Below is a small trained network, with its code and all its weights. Each question gives an input and a class and asks what happens when units are switched off, that is, made to give their printed mean instead of their output.

import numpy as np


def w(rows, s, z=0):
    codes = np.array(rows[::2]) - 128.0
    scale = np.full(codes.shape[1], s)
    scale[-1] = z or s
    return codes * scale


def norm(h):
    return h / np.sqrt((h * h).mean(-1, keepdims=True) + 1e-5)


def f(y):
    return y / 2 * (1 + np.tanh(0.7978845608 * (y + 0.044715 * y**3)))


def log_softmax(a):
    a = a - a.max(-1, keepdims=True)
    return a - np.log(np.exp(a).sum(-1, keepdims=True))


def net(x, mask):
    res = np.array(x, float).reshape(1, 8) / 4 @ E
    u = 0
    for l in range(4):
        y = f(norm(res) @ A[l][:, :-1].T + A[l][:, -1])
        res = res + np.where(mask[u : u + 3], y, B[l][:, -1]) @ B[l][:, :-1]
        u += 3
    return log_softmax(norm(res)[-1] @ U[:, :-1].T + U[:, -1])


A, B = {}, {}
E = w([
[97,203,96,152,254,55,168,12,166,194],'x0',
[50,33,77,121,138,88,69,105,67,156],'x1',
[147,125,24,139,158,192,146,117,144,100],'x2',
[128,118,131,135,129,132,125,117,140,118],'x3',
[113,163,102,114,123,113,91,187,128,155],'x4',
[107,117,180,76,122,224,132,94,178,114],'x5',
[197,63,118,107,227,106,160,194,164,127],'x6',
[117,163,89,110,130,105,75,179,136,146],'x7',
],0.0056)
A[0] = w([
[118,145,69,255,174,208,76,74,73,19,237],'0.n1',
[205,118,60,212,48,15,172,100,82,109,83],'0.n2',
[88,115,131,185,90,120,119,85,132,103,2],'0.n3',
],0.0054,0.0032)
B[0] = w([
[137,160,168,86,153,159,161,180,68,220,253],'0.n1',
[58,81,177,205,53,159,123,177,254,130,188],'0.n2',
[108,131,107,108,68,138,48,70,81,174,117],'0.n3',
],0.011,0.0039)
A[1] = w([
[91,110,118,41,96,146,161,90,174,136,4],'1.n1',
[205,180,168,159,129,164,121,125,129,158,106],'1.n2',
[76,2,62,111,132,123,98,85,61,193,42],'1.n3',
],0.0071,0.0032)
B[1] = w([
[20,49,166,87,131,139,104,246,250,253,114],'1.n1',
[165,92,84,118,72,67,113,58,140,194,192],'1.n2',
[211,146,97,133,88,103,133,71,190,108,254],'1.n3',
],0.013,0.0035)
A[2] = w([
[16,115,70,156,118,148,128,217,255,167,105],'2.n1',
[179,113,88,68,225,104,163,181,145,33,46],'2.n2',
[184,36,128,123,204,78,189,165,177,95,3],'2.n3',
],0.0055,0.0023)
B[2] = w([
[106,43,147,87,176,93,173,124,204,197,213],'2.n1',
[103,169,125,129,111,94,98,110,48,187,225],'2.n2',
[63,181,162,120,5,162,90,116,130,175,251],'2.n3',
],0.012,0.002)
A[3] = w([
[97,141,160,158,254,69,180,77,97,129,94],'3.n1',
[99,121,209,102,125,58,110,99,138,64,253],'3.n2',
[137,113,183,15,152,179,137,81,142,120,20],'3.n3',
],0.0083,0.00049)
B[3] = w([
[51,90,69,142,159,173,115,127,81,23,254],'3.n1',
[199,134,96,74,214,153,254,194,53,207,206],'3.n2',
[61,59,85,182,123,36,130,166,152,84,233],'3.n3',
],0.0091,0.0029)
U = w([
[127,130,119,131,106,119,144,130,116,148,248],'0',
[64,104,155,189,105,102,128,162,221,128,72],'1',
[222,168,116,130,85,105,123,69,175,93,115],'2',
[122,145,109,115,104,130,159,138,94,139,168],'3',
[55,196,189,119,65,139,83,93,76,174,31],'4',
[132,143,134,180,145,193,98,161,70,12,189],'5',
[177,125,98,79,180,166,201,169,55,188,1],'6',
],0.011,0.0064)

Each question gives the input, the list of numbers given to net, and the class t.
The units are the neurons (one row each of A and B). Each row of codes is followed by its name. A weight is (code - 128) times the scale printed after its matrix; where a second scale follows, it is the last column's (A, B and U).
mask holds one flag per neuron, layer by layer. A switched-off neuron (its flag False) gives its mean, the last column of its row in B, instead of its output. The means were averaged over made-up inputs and are rounded, as every weight is.
A unit's drop is (log p(t) with every unit on - log p(t) with that unit switched off) / (log p(t) with every unit on - log p(t) with every unit switched off).
The circuit of an input: a set's keep is (log p(t) with only the set's units on - log p(t) with every unit switched off) / (log p(t) with every unit on - log p(t) with every unit switched off). Starting from all 12 units, units are removed one at a time, each time the one whose removal leaves the highest keep (on an exact tie, the one counted first), for as long as the keep stays at least 0.8.
units of the circuit, in order: the units of the circuit, biggest drop first
most important unit: the unit with the biggest drop
top k neurons: the k neurons with the biggest drops, biggest first
top k neurons in layer l: the k neurons of layer l with the biggest drops, biggest first
input [6,2,8,-7,-4,-8,-2,-4], class 1: top 4 neurons => 0.n2, 2.n1, 3.n2, 2.n2
input [8,7,-6,0,-3,-2,-2,-6], class 5: top 2 neurons => 3.n1, 1.n2
input [7,1,-4,6,7,6,-7,2], class 0: top 2 neurons => 0.n2, 1.n1
input [6,-3,-7,-7,6,-7,-4,7], class 1: units of the circuit, in order => 0.n2, 0.n1
input [0,4,-8,1,-3,8,1,-6], class 1: units of the circuit, in order => 3.n3
input [4,2,-8,-1,-7,1,4,-7], class 6: top 2 neurons => 3.n2, 2.n3
input [3,1,3,-1,4,-8,-6,6], class 1: top 2 neurons => 0.n2, 2.n1
input [-6,8,5,4,7,6,4,1], class 2: top 2 neurons => 1.n3, 0.n2
input [1,8,3,7,-1,4,7,-6], class 2: top 2 neurons => 1.n3, 0.n2
input [1,-6,-8,7,-7,5,0,2], class 6: top 3 neurons => 3.n2, 1.n3, 0.n1
input [-6,-1,-4,-8,3,3,-4,-4], class 5: units of the circuit, in order => 2.n1, 0.n1, 2.n3
input [7,4,-2,8,-4,3,5,2], class 5: top 2 neurons => 3.n1, 0.n2
input [8,7,-8,4,4,-6,-2,-3], class 5: units of the circuit, in order => 3.n1, 1.n2
input [-4,3,7,-6,4,-5,-5,-2], class 6: top 3 neurons => 0.n1, 2.n3, 3.n3
input [-1,-4,-7,5,6,5,8,-7], class 4: units of the circuit, in order => 2.n3, 0.n2, 2.n2
input [6,-5,-5,1,2,-5,-2,3], class 5: top 4 neurons => 3.n1, 2.n3, 1.n3, 1.n1
input [3,2,8,8,-7,0,-1,1], class 6: units of the circuit, in order => 0.n1
input [0,-7,8,2,4,8,-3,8], class 1: top 4 neurons => 3.n3, 1.n1, 1.n3, 2.n1
input [-3,4,-7,3,-6,6,-4,-3], class 6: top 2 neurons in layer 0 => 0.n2, 0.n1
input [-3,-6,3,-1,2,0,2,4], class 2: most important unit => 1.n2
input [4,-4,-7,-5,-4,2,-6,-4], class 6: units of the circuit, in order => 3.n2, 2.n3
input [5,8,7,0,-5,-7,-2,1], class 2: top 2 neurons in layer 1 => 1.n3, 1.n1
input [5,-2,5,4,-1,-7,5,5], class 1: units of the circuit, in order => 0.n2, 3.n2
input [6,-2,8,-1,-2,0,-2,-2], class 6: top 2 neurons => 0.n1, 1.n2
input [5,-3,-8,3,6,1,0,2], class 6: top 2 neurons in layer 3 => 3.n2, 3.n3
input [-7,-2,7,1,-3,8,1,3], class 1: units of the circuit, in order => 3.n3, 1.n1
input [-2,0,-6,-3,-7,-8,3,6], class 1: units of the circuit, in order => 0.n2
input [-7,3,8,7,-5,-8,-5,6], class 1: top 2 neurons => 0.n2, 2.n1
